Below are the code and all the weights of a small trained network. Each question names an input and a class and asks about switching units off, where a switched-off unit gives its printed mean instead of its output.

import numpy as np


def w(rows, s, z=0):
    codes = np.array(rows[::2]) - 128.0
    scale = np.full(codes.shape[1], s)
    scale[-1] = z or s
    return codes * scale


def f(y):
    return np.maximum(y, 0)


def log_softmax(a):
    a = a - a.max(-1, keepdims=True)
    return a - np.log(np.exp(a).sum(-1, keepdims=True))


def net(x, mask):
    res = np.array(x, float).reshape(1, 5) / 4 @ E
    y = f(res @ A[0][:, :-1].T + A[0][:, -1])
    res = res + np.where(mask, y, B[0][:, -1]) @ B[0][:, :-1]
    return log_softmax(res[-1] @ U[:, :-1].T + U[:, -1])


A, B = {}, {}
E = w([
[225,47,251,80,133,164,84],'x0',
[119,124,134,128,131,134,137],'x1',
[204,51,101,196,229,87,161],'x2',
[228,176,91,156,97,254,172],'x3',
[97,57,13,20,151,177,122],'x4',
],0.011)
A[0] = w([
[151,84,175,90,121,163,86,2],'n1',
[178,76,204,63,126,158,84,93],'n2',
[188,71,80,193,231,86,174,68],'n3',
[79,133,157,106,143,124,101,125],'n4',
[76,175,155,70,43,157,111,84],'n5',
[118,82,99,88,117,101,127,82],'n6',
[148,87,176,99,129,153,79,49],'n7',
[78,102,139,82,149,53,85,143],'n8',
[101,207,149,42,52,132,86,20],'n9',
[77,112,141,79,169,59,75,119],'n10',
[153,72,46,89,142,150,140,108],'n11',
[58,184,43,158,125,97,178,85],'n12',
[145,131,81,73,144,156,131,134],'n13',
[140,149,179,234,107,130,115,153],'n14',
[151,172,185,203,111,97,136,107],'n15',
[31,94,227,177,139,103,126,166],'n16',
[86,68,86,48,125,141,120,114],'n17',
[81,166,57,171,118,118,178,6],'n18',
[115,90,69,9,184,175,85,97],'n19',
[167,147,137,136,124,165,202,131],'n20',
[123,62,123,147,145,53,109,160],'n21',
[210,151,79,158,90,250,156,155],'n22',
[153,143,123,152,116,213,177,139],'n23',
[155,124,190,115,158,148,131,48],'n24',
],0.012,0.0026)
B[0] = w([
[96,71,127,170,93,83,146,182],'n1',
[95,89,70,185,84,82,100,220],'n2',
[214,48,167,34,87,244,182,248],'n3',
[160,120,92,129,168,159,107,168],'n4',
[201,72,150,87,141,212,172,207],'n5',
[124,156,142,129,132,108,132,173],'n6',
[83,85,106,210,82,111,118,183],'n7',
[149,188,85,184,204,160,64,223],'n8',
[194,64,170,32,145,168,153,206],'n9',
[150,166,76,155,175,149,119,222],'n10',
[111,193,208,76,92,57,132,208],'n11',
[118,61,106,183,85,87,115,243],'n12',
[128,176,151,154,121,83,132,179],'n13',
[110,183,152,82,98,96,132,220],'n14',
[59,175,206,106,94,67,174,220],'n15',
[147,184,121,151,149,153,114,221],'n16',
[119,174,159,128,117,118,150,211],'n17',
[86,67,126,187,61,77,102,213],'n18',
[84,170,181,103,104,107,160,233],'n19',
[136,174,110,150,143,171,111,184],'n20',
[200,145,125,169,163,163,107,209],'n21',
[177,177,59,168,183,141,72,252],'n22',
[147,155,100,156,195,115,84,200],'n23',
[87,110,111,110,97,102,118,172],'n24',
],0.011,0.017)
U = w([
[141,207,52,144,166,161,92,239],'0',
[59,226,234,86,85,80,173,144],'1',
[166,29,153,56,102,219,173,122],'2',
[48,9,57,168,57,70,116,3],'3',
],0.013,0.0012)

Each question gives the input, the list of numbers given to net, and the class t.
The units are the neurons (one row each of A and B). Each row of codes is followed by its name. A weight is (code - 128) times the scale printed after its matrix; where a second scale follows, it is the last column's (A, B and U).
mask holds one flag per neuron, in row order. A switched-off neuron (its flag False) gives its mean, the last column of its row in B, instead of its output. The means were averaged over made-up inputs and are rounded, as every weight is.
A unit's drop is (log p(t) with every unit on - log p(t) with that unit switched off) / (log p(t) with every unit on - log p(t) with every unit switched off).
The circuit of an input: a set's keep is (log p(t) with only the set's units on - log p(t) with every unit switched off) / (log p(t) with every unit on - log p(t) with every unit switched off). Starting from the 12 units with the biggest drops (on a tie, the unit counted first), units are removed one at a time, each time the one whose removal leaves the highest keep (on an exact tie, the one counted first), for as long as the keep stays at least 0.8.
circuit, biggest first: the units of the circuit, biggest drop first
unit that matters most: the unit with the biggest drop
k most important neurons: the k neurons with the biggest drops, biggest first
drop when u is switched off: that unit's drop, to one decimal
input [5,-8,8,-1,-7], class 2: circuit, biggest first	(n3)
input [8,2,-1,8,-6], class 0: 3 most important neurons	(n22 n20 n23)
input [8,-4,-3,7,-2], class 3: 3 most important neurons	(n2 n1 n7)
input [1,3,-1,0,1], class 1: 3 most important neurons	(n3 n12 n22)
input [7,-6,5,0,8], class 1: 2 most important neurons	(n11 n19)
input [-7,3,5,6,5], class 3: 3 most important neurons	(n18 n12 n8)
input [-8,8,2,-4,8], class 1: 2 most important neurons	(n11 n19)
input [-5,-3,7,-8,0], class 0: 2 most important neurons	(n8 n10)
input [6,0,-4,2,1], class 3: 2 most important neurons	(n2 n3)
input [3,-2,-7,2,-6], class 2: 4 most important neurons	(n5 n9 n11 n19)
input [7,0,-3,-1,5], class 3: 2 most important neurons	(n2 n7)
input [0,4,5,-3,-4], class 2: 3 most important neurons	(n3 n11 n19)
input [-2,-4,7,2,-6], class 2: 3 most important neurons	(n3 n11 n19)
input [4,6,4,4,-7], class 1: circuit, biggest first	(n15)
input [-8,3,3,5,-5], class 3: 2 most important neurons	(n18 n12)
input [-6,5,-3,-8,8], class 0: 3 most important neurons	(n8 n10 n15)
input [-4,0,-5,-7,6], class 0: drop when n15 is switched off	0.3
input [-5,-1,8,3,3], class 2: drop when n3 is switched off	1.3
input [4,2,5,-2,6], class 1: drop when n11 is switched off	0.4
input [-1,6,-8,-4,2], class 2: drop when n2 is switched off	0.0
input [4,-6,4,5,6], class 1: unit that matters most	n11
